Below is a small trained network, with its code and all its weights. Each question gives an input and a class and asks what happens when units are switched off, that is, made to give their printed mean instead of their output.

import numpy as np


def w(rows, s, z=0):
    codes = np.array(rows[::2]) - 128.0
    scale = np.full(codes.shape[1], s)
    scale[-1] = z or s
    return codes * scale


def norm(h):
    return h / np.sqrt((h * h).mean(-1, keepdims=True) + 1e-5)


def f(y):
    return y / 2 * (1 + np.tanh(0.7978845608 * (y + 0.044715 * y**3)))


def log_softmax(a):
    a = a - a.max(-1, keepdims=True)
    return a - np.log(np.exp(a).sum(-1, keepdims=True))


def net(x, mask):
    res = np.array(x, float).reshape(1, 8) / 4 @ E
    u = 0
    for l in range(3):
        y = f(norm(res) @ A[l][:, :-1].T + A[l][:, -1])
        res = res + np.where(mask[u : u + 6], y, B[l][:, -1]) @ B[l][:, :-1]
        u += 6
    return log_softmax(norm(res)[-1] @ U[:, :-1].T + U[:, -1])


A, B = {}, {}
E = w([
[80,154,149,83,170,83,90,61,124,130,105],'x0',
[60,107,142,128,67,117,142,155,65,141,94],'x1',
[213,103,169,78,186,117,145,170,73,114,60],'x2',
[138,120,149,121,109,228,87,87,96,121,124],'x3',
[122,100,111,232,185,122,104,119,92,125,92],'x4',
[84,80,88,106,157,174,117,164,209,121,59],'x5',
[138,102,122,133,74,95,128,101,131,10,103],'x6',
[166,206,70,137,73,110,42,152,121,148,78],'x7',
],0.0013)
A[0] = w([
[75,126,101,175,78,130,102,88,180,147,184,125],'L0N0',
[146,110,99,101,107,107,137,122,122,56,125,39],'L0N1',
[150,101,110,150,89,95,128,95,132,47,117,20],'L0N2',
[102,98,179,132,160,147,189,122,136,103,160,5],'L0N3',
[90,97,195,121,161,149,178,134,142,96,170,98],'L0N4',
[122,87,109,253,189,113,96,104,89,132,93,34],'L0N5',
],0.0039,0.0018)
B[0] = w([
[153,135,126,116,156,134,164,129,88,120,83,237],'L0N0',
[141,134,173,154,119,140,147,105,158,150,108,112],'L0N1',
[117,154,177,167,150,134,122,137,162,174,119,138],'L0N2',
[165,93,84,158,122,114,62,89,134,150,123,100],'L0N3',
[155,104,88,132,87,93,91,119,117,168,107,173],'L0N4',
[144,149,147,3,59,135,161,127,175,139,170,255],'L0N5',
],0.0047,0.00098)
A[1] = w([
[4,187,39,211,69,153,135,50,191,144,204,72],'L1N0',
[83,75,66,109,139,165,107,154,205,127,44,2],'L1N1',
[67,172,19,171,97,177,183,45,162,115,162,72],'L1N2',
[145,160,181,138,90,60,109,90,47,143,168,125],'L1N3',
[247,176,88,147,240,148,91,77,237,86,207,61],'L1N4',
[136,186,116,73,79,143,104,159,142,111,170,138],'L1N5',
],0.0026,0.00082)
B[1] = w([
[214,95,175,68,178,113,144,145,89,99,70,158],'L1N0',
[94,141,158,126,171,140,74,171,130,57,240,172],'L1N1',
[200,94,176,97,143,107,84,197,117,142,117,148],'L1N2',
[70,104,123,104,180,148,102,172,165,90,137,228],'L1N3',
[2,96,138,131,39,115,156,167,29,147,74,255],'L1N4',
[144,33,163,120,107,90,138,106,155,158,149,220],'L1N5',
],0.0032,0.00095)
A[2] = w([
[152,79,139,145,92,90,111,119,158,31,109,244],'L2N0',
[162,252,84,127,66,112,29,178,138,139,89,65],'L2N1',
[96,132,120,155,158,32,177,159,173,153,120,19],'L2N2',
[113,135,109,108,174,156,118,169,109,240,166,82],'L2N3',
[125,116,179,127,109,240,69,72,94,147,123,131],'L2N4',
[170,182,168,172,105,75,129,83,45,132,221,160],'L2N5',
],0.0032,0.0011)
B[2] = w([
[125,180,144,154,153,186,115,99,124,206,142,246],'L2N0',
[124,3,123,150,164,126,153,51,125,154,184,204],'L2N1',
[195,191,78,151,81,147,97,108,98,57,197,172],'L2N2',
[134,168,201,207,90,152,117,48,172,74,85,225],'L2N3',
[160,193,61,163,121,6,171,166,149,89,184,211],'L2N4',
[74,85,90,106,176,217,80,187,221,100,89,198],'L2N5',
],0.0036,0.0013)
U = w([
[148,2,83,162,145,104,86,34,134,205,177,122],'0',
[144,133,182,16,66,138,167,120,190,158,173,116],'1',
[118,150,120,138,142,131,131,145,120,143,114,254],'2',
[59,127,120,129,199,209,49,203,189,56,159,96],'3',
[128,222,219,238,111,152,138,56,170,146,85,100],'4',
[181,211,48,157,101,48,148,141,96,61,204,90],'5',
[208,124,157,89,201,147,159,153,42,135,36,91],'6',
[16,118,112,150,55,115,148,155,36,145,87,90],'7',
],0.0084,0.0087)

Each question gives the input, the list of numbers given to net, and the class t.
The units are the neurons (one row each of A and B). Each row of codes is followed by its name. A weight is (code - 128) times the scale printed after its matrix; where a second scale follows, it is the last column's (A, B and U).
mask holds one flag per neuron, layer by layer. A switched-off neuron (its flag False) gives its mean, the last column of its row in B, instead of its output. The means were averaged over made-up inputs and are rounded, as every weight is.
A unit's drop is (log p(t) with every unit on - log p(t) with that unit switched off) / (log p(t) with every unit on - log p(t) with every unit switched off).
The circuit of an input: a set's keep is (log p(t) with only the set's units on - log p(t) with every unit switched off) / (log p(t) with every unit on - log p(t) with every unit switched off). Starting from the 12 units with the biggest drops (on a tie, the unit counted first), units are removed one at a time, each time the one whose removal leaves the highest keep (on an exact tie, the one counted first), for as long as the keep stays at least 0.8.
circuit, biggest first: the units of the circuit, biggest drop first
unit that matters most: the unit with the biggest drop
top k neurons: the k neurons with the biggest drops, biggest first
top k neurons in layer l: the k neurons of layer l with the biggest drops, biggest first
input [3,-4,6,-8,-2,-3,6,-8], class 0: circuit, biggest first : L0N3, L0N4
input [-6,3,-1,7,-3,6,-8,8], class 0: top 2 neurons in layer 2 : L2N1, L2N5
input [2,-6,-1,-1,-2,-7,-5,-4], class 3: top 2 neurons in layer 2 : L2N5, L2N1
input [-5,-4,7,-1,-1,-4,-8,8], class 0: top 2 neurons in layer 2 : L2N1, L2N0
input [7,1,4,-4,-8,0,-2,-8], class 0: unit that matters most : L0N3
input [5,-4,-5,-7,7,-8,0,4], class 3: top 2 neurons : L2N5, L2N4
input [4,4,-5,-7,-4,0,4,1], class 5: circuit, biggest first : L2N2, L0N5
input [-5,0,5,8,-1,-4,7,0], class 5: top 2 neurons : L2N4, L2N3
input [-2,-7,6,-5,6,2,-2,4], class 7: circuit, biggest first : L1N4, L0N0
input [-7,-1,-3,-7,-3,8,8,8], class 0: top 3 neurons : L2N1, L1N3, L2N5
input [7,5,-1,2,-6,8,1,4], class 3: top 2 neurons : L1N1, L0N5
input [7,-1,0,8,-3,7,-6,-6], class 5: top 3 neurons : L2N4, L2N5, L1N3
input [8,-8,-6,-3,-5,7,1,8], class 0: top 4 neurons : L2N1, L0N5, L1N3, L2N5
input [-5,-5,3,7,4,-2,-7,-5], class 4: top 2 neurons : L2N3, L2N1
input [-3,-8,5,1,-3,-7,-1,1], class 7: top 3 neurons : L1N4, L0N5, L1N1
input [4,6,4,-5,-2,0,-6,-6], class 0: top neuron in layer 1 : L1N4
input [7,4,-4,-4,6,-3,5,-8], class 0: top 4 neurons : L0N3, L0N4, L1N4, L2N3
input [0,-2,8,5,8,-6,1,2], class 1: circuit, biggest first : L0N5, L0N0
input [3,7,-7,0,-3,4,2,-3], class 6: circuit, biggest first : L1N0, L1N2, L0N5
input [-4,-1,3,-2,1,-5,7,-4], class 4: unit that matters most : L0N1
input [-5,-8,-4,-5,4,-4,2,4], class 7: top 2 neurons : L1N4, L2N4
input [-5,-5,5,8,2,-4,0,-5], class 5: top 2 neurons : L2N4, L2N1
input [-4,7,5,2,-1,-8,-7,-6], class 3: circuit, biggest first : L2N5, L1N4, L0N0, L0N5
input [-4,-7,2,1,-3,-5,4,-1], class 7: circuit, biggest first : L1N4, L0N5
input [-6,1,-5,-5,0,0,7,-6], class 4: top 3 neurons : L2N0, L0N2, L2N1
input [-3,-3,-8,6,0,0,5,0], class 6: circuit, biggest first : L1N0, L1N2
input [0,-1,-6,0,1,2,4,5], class 6: circuit, biggest first : L1N0
input [5,-3,-5,7,2,-3,1,2], class 5: top 2 neurons : L2N4, L0N0
input [-7,-6,5,-7,8,-7,-3,6], class 1: top 2 neurons : L0N5, L2N4
input [-6,6,0,0,8,-5,-2,-6], class 1: top 3 neurons : L0N5, L2N1, L1N4
